Below is a small trained network, with its code and all its weights. Each question gives an input and a class and asks what happens when units are switched off, that is, made to give their printed mean instead of their output.

import numpy as np


def w(rows, s, z=0):
    codes = np.array(rows[::2]) - 128.0
    scale = np.full(codes.shape[1], s)
    scale[-1] = z or s
    return codes * scale


def norm(h):
    return h / np.sqrt((h * h).mean(-1, keepdims=True) + 1e-5)


def f(y):
    return np.maximum(y, 0)


def log_softmax(a):
    a = a - a.max(-1, keepdims=True)
    return a - np.log(np.exp(a).sum(-1, keepdims=True))


def net(x, mask):
    res = np.array(x, float).reshape(1, 8) / 4 @ E
    u = 0
    for l in range(2):
        y = f(norm(res) @ A[l][:, :-1].T + A[l][:, -1])
        res = res + np.where(mask[u : u + 16], y, B[l][:, -1]) @ B[l][:, :-1]
        u += 16
    return log_softmax(norm(res)[-1] @ U[:, :-1].T + U[:, -1])


A, B = {}, {}
E = w([
[134,5,160,120],'x0',
[120,127,91,149],'x1',
[76,121,121,197],'x2',
[97,126,116,139],'x3',
[208,105,108,152],'x4',
[131,117,138,143],'x5',
[168,124,87,131],'x6',
[103,143,76,86],'x7',
],0.013)
A[0] = w([
[191,175,74,160,84],'0.n1',
[183,208,54,165,3],'0.n2',
[17,159,195,142,95],'0.n3',
[188,130,213,28,86],'0.n4',
[6,150,151,122,89],'0.n5',
[175,144,218,165,76],'0.n6',
[131,191,82,161,135],'0.n7',
[222,26,110,199,138],'0.n8',
[191,119,46,147,73],'0.n9',
[161,163,232,51,139],'0.n10',
[106,92,2,76,112],'0.n11',
[167,176,77,160,63],'0.n12',
[86,133,90,183,66],'0.n13',
[148,124,2,209,103],'0.n14',
[90,160,125,110,21],'0.n15',
[132,10,165,177,85],'0.n16',
],0.0092,0.0041)
B[0] = w([
[214,184,200,112,190],'0.n1',
[161,196,145,143,194],'0.n2',
[70,154,146,101,223],'0.n3',
[100,142,63,2,218],'0.n4',
[69,150,187,187,217],'0.n5',
[116,71,127,82,173],'0.n6',
[120,145,192,146,217],'0.n7',
[40,86,166,129,254],'0.n8',
[129,167,170,66,179],'0.n9',
[190,141,122,27,229],'0.n10',
[122,28,130,78,211],'0.n11',
[180,181,193,135,176],'0.n12',
[79,141,139,90,164],'0.n13',
[134,141,192,63,214],'0.n14',
[105,134,200,160,142],'0.n15',
[95,138,118,230,234],'0.n16',
],0.0079,0.005)
A[1] = w([
[140,168,156,131,76],'1.n1',
[153,139,198,157,110],'1.n2',
[169,110,125,173,81],'1.n3',
[109,103,78,115,112],'1.n4',
[62,160,202,85,132],'1.n5',
[166,155,92,104,103],'1.n6',
[111,131,62,134,39],'1.n7',
[151,7,95,161,3],'1.n8',
[152,150,95,127,80],'1.n9',
[158,135,164,160,111],'1.n10',
[126,91,135,142,116],'1.n11',
[89,90,53,99,72],'1.n12',
[137,119,130,139,67],'1.n13',
[99,132,91,179,52],'1.n14',
[187,34,156,102,212],'1.n15',
[97,118,113,128,75],'1.n16',
],0.014,0.0042)
B[1] = w([
[110,94,166,168,163],'1.n1',
[163,68,170,164,170],'1.n2',
[89,114,127,109,134],'1.n3',
[167,98,144,169,143],'1.n4',
[116,32,172,107,254],'1.n5',
[171,110,148,194,159],'1.n6',
[142,96,127,105,128],'1.n7',
[51,75,95,253,175],'1.n8',
[147,145,174,186,136],'1.n9',
[149,65,179,135,148],'1.n10',
[80,124,125,165,154],'1.n11',
[206,63,88,154,153],'1.n12',
[114,160,104,112,128],'1.n13',
[115,167,137,79,137],'1.n14',
[124,34,66,157,219],'1.n15',
[139,132,134,162,139],'1.n16',
],0.0071,0.0093)
U = w([
[92,7,106,192,197],'0',
[208,213,156,140,169],'1',
[214,72,99,48,117],'2',
[139,168,46,201,1],'3',
[98,96,134,106,44],'4',
[28,192,155,143,178],'5',
],0.017,0.0084)

Each question gives the input, the list of numbers given to net, and the class t.
The units are the neurons (one row each of A and B). Each row of codes is followed by its name. A weight is (code - 128) times the scale printed after its matrix; where a second scale follows, it is the last column's (A, B and U).
mask holds one flag per neuron, layer by layer. A switched-off neuron (its flag False) gives its mean, the last column of its row in B, instead of its output. The means were averaged over made-up inputs and are rounded, as every weight is.
A unit's drop is (log p(t) with every unit on - log p(t) with that unit switched off) / (log p(t) with every unit on - log p(t) with every unit switched off).
The circuit of an input: a set's keep is (log p(t) with only the set's units on - log p(t) with every unit switched off) / (log p(t) with every unit on - log p(t) with every unit switched off). Starting from the 12 units with the biggest drops (on a tie, the unit counted first), units are removed one at a time, each time the one whose removal leaves the highest keep (on an exact tie, the one counted first), for as long as the keep stays at least 0.8.
circuit, biggest first: the units of the circuit, biggest drop first
unit that matters most: the unit with the biggest drop
top k neurons: the k neurons with the biggest drops, biggest first
k most important neurons of layer l: the k neurons of layer l with the biggest drops, biggest first
drop when u is switched off: that unit's drop, to one decimal
input [-4,5,5,8,2,5,6,-3], class 5: circuit, biggest first : 0.n13, 1.n15
input [-4,2,8,-5,7,-1,-5,-6], class 1: unit that matters most : 1.n15
input [1,4,-3,6,0,7,4,8], class 2: circuit, biggest first : 0.n8, 1.n8
input [-4,-1,-4,4,1,3,-7,-6], class 2: circuit, biggest first : 0.n10, 0.n6, 0.n16
input [-1,-6,8,2,-1,2,0,4], class 5: circuit, biggest first : 1.n15, 0.n3
input [-5,3,-6,6,-1,8,-4,-4], class 1: circuit, biggest first : 0.n8, 0.n10
input [5,-3,7,5,-4,-6,-4,4], class 5: circuit, biggest first : 1.n15, 0.n3
input [-5,8,-3,-5,-7,0,0,-3], class 1: circuit, biggest first : 0.n8, 1.n15
input [3,7,3,0,-3,4,-3,4], class 5: 4 most important neurons of layer 0 : 0.n5, 0.n3, 0.n10, 0.n4
input [2,6,7,1,-1,-1,-5,6], class 5: 2 most important neurons of layer 0 : 0.n5, 0.n3
input [4,5,8,-7,-8,8,0,-2], class 5: top 2 neurons : 1.n15, 0.n3
input [-4,-7,-1,2,6,-2,2,4], class 1: drop when 1.n14 is switched off : 0.0
input [0,6,-4,7,1,0,7,-2], class 2: drop when 0.n11 is switched off : 0.1
input [-4,0,-4,2,-2,-5,0,-1], class 1: unit that matters most : 0.n8
input [1,3,-8,-2,-6,-1,-4,-4], class 2: drop when 0.n10 is switched off : 0.2
input [0,7,8,0,-7,-2,7,-3], class 5: drop when 1.n15 is switched off : 0.2
